Below are the code and all the weights of a small trained network. Each question names an input and a class and asks about switching units off, where a switched-off unit gives its printed mean instead of its output.

import numpy as np


def w(rows, s, z=0):
    codes = np.array(rows[::2]) - 128.0
    scale = np.full(codes.shape[1], s)
    scale[-1] = z or s
    return codes * scale


def f(y):
    return np.maximum(y, 0)


def log_softmax(a):
    a = a - a.max(-1, keepdims=True)
    return a - np.log(np.exp(a).sum(-1, keepdims=True))


def net(x, mask):
    res = np.array(x, float).reshape(1, 6) / 4 @ E
    y = f(res @ A[0][:, :-1].T + A[0][:, -1])
    res = res + np.where(mask, y, B[0][:, -1]) @ B[0][:, :-1]
    return log_softmax(res[-1] @ U[:, :-1].T + U[:, -1])


A, B = {}, {}
E = w([
[174,213,216,242,97,142,42],'x0',
[5,136,165,81,115,243,84],'x1',
[100,2,124,191,134,128,90],'x2',
[223,96,68,87,125,247,72],'x3',
[170,57,196,101,18,155,204],'x4',
[127,115,136,185,189,190,211],'x5',
],0.0089)
A[0] = w([
[92,123,112,151,136,97,160,144],'N0',
[189,116,59,172,110,124,135,111],'N1',
[159,75,224,99,30,152,179,124],'N2',
[72,79,153,149,131,168,95,114],'N3',
[144,160,164,171,106,154,96,36],'N4',
[112,141,97,147,212,99,64,76],'N5',
[68,154,194,145,132,56,161,75],'N6',
[155,192,139,136,179,182,223,111],'N7',
[197,134,74,106,118,222,94,63],'N8',
[180,97,98,118,139,168,108,91],'N9',
[191,141,73,111,120,205,85,94],'N10',
[92,175,70,130,169,141,108,102],'N11',
[142,4,152,179,162,101,78,233],'N12',
[239,119,88,171,128,40,153,82],'N13',
[104,99,50,33,129,86,152,149],'N14',
[27,154,169,96,88,232,82,3],'N15',
[147,161,130,52,80,69,66,206],'N16',
[169,185,200,207,79,128,45,80],'N17',
],0.012,0.005)
B[0] = w([
[112,86,172,161,110,110,119,181],'N0',
[84,134,137,98,98,110,153,192],'N1',
[217,151,47,196,122,89,90,247],'N2',
[101,157,123,127,102,150,110,189],'N3',
[155,107,126,79,152,133,155,179],'N4',
[182,121,56,173,91,111,95,199],'N5',
[94,101,156,121,146,54,91,219],'N6',
[97,151,167,238,109,186,112,207],'N7',
[110,109,143,144,129,71,120,229],'N8',
[104,121,198,145,144,40,112,187],'N9',
[112,112,181,112,119,85,95,222],'N10',
[192,121,71,173,95,109,134,189],'N11',
[96,206,142,193,163,170,152,238],'N12',
[59,170,90,52,33,145,203,252],'N13',
[174,73,164,122,169,174,195,251],'N14',
[44,141,74,66,74,118,166,237],'N15',
[115,171,193,245,115,210,116,219],'N16',
[138,22,119,102,185,165,189,252],'N17',
],0.011,0.013)
U = w([
[85,146,83,71,83,117,163,85],'0',
[165,12,126,112,175,160,180,149],'1',
[112,94,201,134,135,4,100,118],'2',
[210,129,29,161,117,88,104,123],'3',
[118,146,181,184,116,183,121,163],'4',
[118,169,169,169,135,173,129,254],'5',
[144,153,146,126,187,141,127,128],'6',
[164,154,156,102,187,150,97,39],'7',
],0.012,0.0053)

Each question gives the input, the list of numbers given to net, and the class t.
The units are the neurons (one row each of A and B). Each row of codes is followed by its name. A weight is (code - 128) times the scale printed after its matrix; where a second scale follows, it is the last column's (A, B and U).
mask holds one flag per neuron, in row order. A switched-off neuron (its flag False) gives its mean, the last column of its row in B, instead of its output. The means were averaged over made-up inputs and are rounded, as every weight is.
A unit's drop is (log p(t) with every unit on - log p(t) with that unit switched off) / (log p(t) with every unit on - log p(t) with every unit switched off).
The circuit of an input: a set's keep is (log p(t) with only the set's units on - log p(t) with every unit switched off) / (log p(t) with every unit on - log p(t) with every unit switched off). Starting from the 12 units with the biggest drops (on a tie, the unit counted first), units are removed one at a time, each time the one whose removal leaves the highest keep (on an exact tie, the one counted first), for as long as the keep stays at least 0.8.
circuit, biggest first: the units of the circuit, biggest drop first
most important unit: the unit with the biggest drop
top k neurons: the k neurons with the biggest drops, biggest first
drop of u: that unit's drop, to one decimal
input [-3,-7,6,6,7,-2], class 0: circuit, biggest first => (N13)
input [-1,5,5,6,7,1], class 3: top 3 neurons => (N2 N13 N6)
input [-5,0,7,-6,6,5], class 5: top 2 neurons => (N12 N17)
input [8,-7,-3,-5,3,6], class 1: top 2 neurons => (N17 N15)
input [7,8,0,4,1,-8], class 0: top 2 neurons => (N15 N14)
input [-7,2,-4,3,3,8], class 4: top 3 neurons => (N7 N17 N4)
input [4,-2,-4,-3,-5,5], class 3: circuit, biggest first => (N16 N5)
input [-6,2,-2,-7,-3,0], class 2: top 3 neurons => (N17 N6 N0)
input [-6,6,0,-7,7,-8], class 4: top 4 neurons => (N16 N17 N13 N14)
input [1,-4,4,0,-3,1], class 0: circuit, biggest first => (N16 N13)
input [0,5,7,-4,7,-1], class 3: top 3 neurons => (N2 N13 N16)
input [-5,-7,-4,8,-1,-4], class 2: top 2 neurons => (N9 N10)
input [-3,-2,-1,4,3,-8], class 4: top 2 neurons => (N16 N17)
input [-1,4,-5,-6,6,0], class 2: top 2 neurons => (N6 N13)
input [-5,-7,-4,-7,-8,7], class 3: most important unit => N5
input [5,7,7,7,1,1], class 0: drop of N6 => 0.1
input [0,8,-8,-5,-5,-3], class 0: drop of N12 => 0.2
input [-4,7,-8,8,8,2], class 2: drop of N12 => 0.0
